Below is a small trained network, with its code and all its weights. Each question gives an input and a class and asks what happens when units are switched off, that is, made to give their printed mean instead of their output.

import numpy as np


def w(rows, s, z=0):
    codes = np.array(rows[::2]) - 128.0
    scale = np.full(codes.shape[1], s)
    scale[-1] = z or s
    return codes * scale


def norm(h):
    return h / np.sqrt((h * h).mean(-1, keepdims=True) + 1e-5)


def f(y):
    return y / 2 * (1 + np.tanh(0.7978845608 * (y + 0.044715 * y**3)))


def log_softmax(a):
    a = a - a.max(-1, keepdims=True)
    return a - np.log(np.exp(a).sum(-1, keepdims=True))


def net(x, mask):
    res = np.array(x, float).reshape(1, 7) / 4 @ E
    u = 0
    for l in range(2):
        y = f(norm(res) @ A[l][:, :-1].T + A[l][:, -1])
        res = res + np.where(mask[u : u + 11], y, B[l][:, -1]) @ B[l][:, :-1]
        u += 11
    return log_softmax(norm(res)[-1] @ U[:, :-1].T + U[:, -1])


A, B = {}, {}
E = w([
[56,167,143,200],'x0',
[51,172,182,111],'x1',
[146,99,224,26],'x2',
[8,100,61,110],'x3',
[160,255,130,93],'x4',
[158,169,78,69],'x5',
[183,119,103,131],'x6',
],0.0075)
A[0] = w([
[152,245,85,116,79],'L0N0',
[191,253,90,121,92],'L0N1',
[197,155,120,121,60],'L0N2',
[176,128,168,195,5],'L0N3',
[146,126,106,159,226],'L0N4',
[104,112,171,73,208],'L0N5',
[89,109,119,65,73],'L0N6',
[137,85,73,103,215],'L0N7',
[155,94,176,161,25],'L0N8',
[38,168,65,160,253],'L0N9',
[133,125,102,30,33],'L0N10',
],0.014,0.0049)
B[0] = w([
[209,120,209,112,207],'L0N0',
[245,165,216,104,232],'L0N1',
[160,143,179,124,161],'L0N2',
[114,84,140,58,145],'L0N3',
[137,86,146,155,180],'L0N4',
[54,152,150,111,190],'L0N5',
[70,186,64,68,148],'L0N6',
[126,191,119,151,187],'L0N7',
[105,60,179,87,136],'L0N8',
[145,151,148,220,255],'L0N9',
[117,163,59,55,156],'L0N10',
],0.013,0.0083)
A[1] = w([
[174,37,207,110,194],'L1N0',
[170,74,249,116,231],'L1N1',
[129,204,57,10,76],'L1N2',
[104,235,201,168,129],'L1N3',
[88,57,179,32,234],'L1N4',
[122,190,75,26,194],'L1N5',
[135,160,86,27,74],'L1N6',
[106,133,71,40,156],'L1N7',
[64,115,95,61,253],'L1N8',
[158,26,203,145,96],'L1N9',
[142,43,127,7,146],'L1N10',
],0.011,0.0044)
B[1] = w([
[110,70,58,72,204],'L1N0',
[114,57,127,100,245],'L1N1',
[127,241,98,145,157],'L1N2',
[131,104,214,103,202],'L1N3',
[46,122,88,158,183],'L1N4',
[126,207,84,197,166],'L1N5',
[154,199,51,182,143],'L1N6',
[91,226,92,115,144],'L1N7',
[180,241,162,139,158],'L1N8',
[121,84,26,83,171],'L1N9',
[101,145,3,168,159],'L1N10',
],0.013,0.011)
U = w([
[144,143,196,172,121],'0',
[42,141,158,95,2],'1',
[220,109,167,57,206],'2',
[119,222,40,82,175],'3',
[126,79,98,254,51],'4',
[80,55,35,60,165],'5',
],0.016,0.0066)

Each question gives the input, the list of numbers given to net, and the class t.
The units are the neurons (one row each of A and B). Each row of codes is followed by its name. A weight is (code - 128) times the scale printed after its matrix; where a second scale follows, it is the last column's (A, B and U).
mask holds one flag per neuron, layer by layer. A switched-off neuron (its flag False) gives its mean, the last column of its row in B, instead of its output. The means were averaged over made-up inputs and are rounded, as every weight is.
A unit's drop is (log p(t) with every unit on - log p(t) with that unit switched off) / (log p(t) with every unit on - log p(t) with every unit switched off).
The circuit of an input: a set's keep is (log p(t) with only the set's units on - log p(t) with every unit switched off) / (log p(t) with every unit on - log p(t) with every unit switched off). Starting from the 12 units with the biggest drops (on a tie, the unit counted first), units are removed one at a time, each time the one whose removal leaves the highest keep (on an exact tie, the one counted first), for as long as the keep stays at least 0.8.
units of the circuit, in order: the units of the circuit, biggest drop first
k most important neurons: the k neurons with the biggest drops, biggest first
top k neurons in layer l: the k neurons of layer l with the biggest drops, biggest first
drop when u is switched off: that unit's drop, to one decimal
input [-8,5,-8,8,-3,-2,-3], class 4: units of the circuit, in order	L0N9
input [2,1,-5,4,-1,8,-6], class 4: 2 most important neurons	L0N9, L0N1
input [1,-8,1,-3,6,-7,-5], class 5: top 2 neurons in layer 0	L0N3, L0N9
input [0,-8,0,3,-3,3,2], class 4: top 4 neurons in layer 0	L0N1, L0N7, L0N4, L0N6
input [3,0,5,6,5,-6,0], class 0: top 2 neurons in layer 0	L0N9, L0N10
input [-2,2,5,-3,-5,1,6], class 5: top 2 neurons in layer 0	L0N8, L0N6
input [-5,3,3,5,-7,-6,-5], class 3: top 3 neurons in layer 1	L1N8, L1N1, L1N3
input [1,7,2,6,4,-7,-2], class 0: 2 most important neurons	L0N9, L1N0
input [6,5,8,-7,1,6,-7], class 1: drop when L0N7 is switched off	0.2
input [-7,4,-8,8,5,5,-2], class 0: drop when L0N9 is switched off	0.2
input [-8,-6,2,-5,1,6,-7], class 3: drop when L0N0 is switched off	0.1
input [8,7,2,6,0,7,5], class 0: drop when L0N9 is switched off	0.3
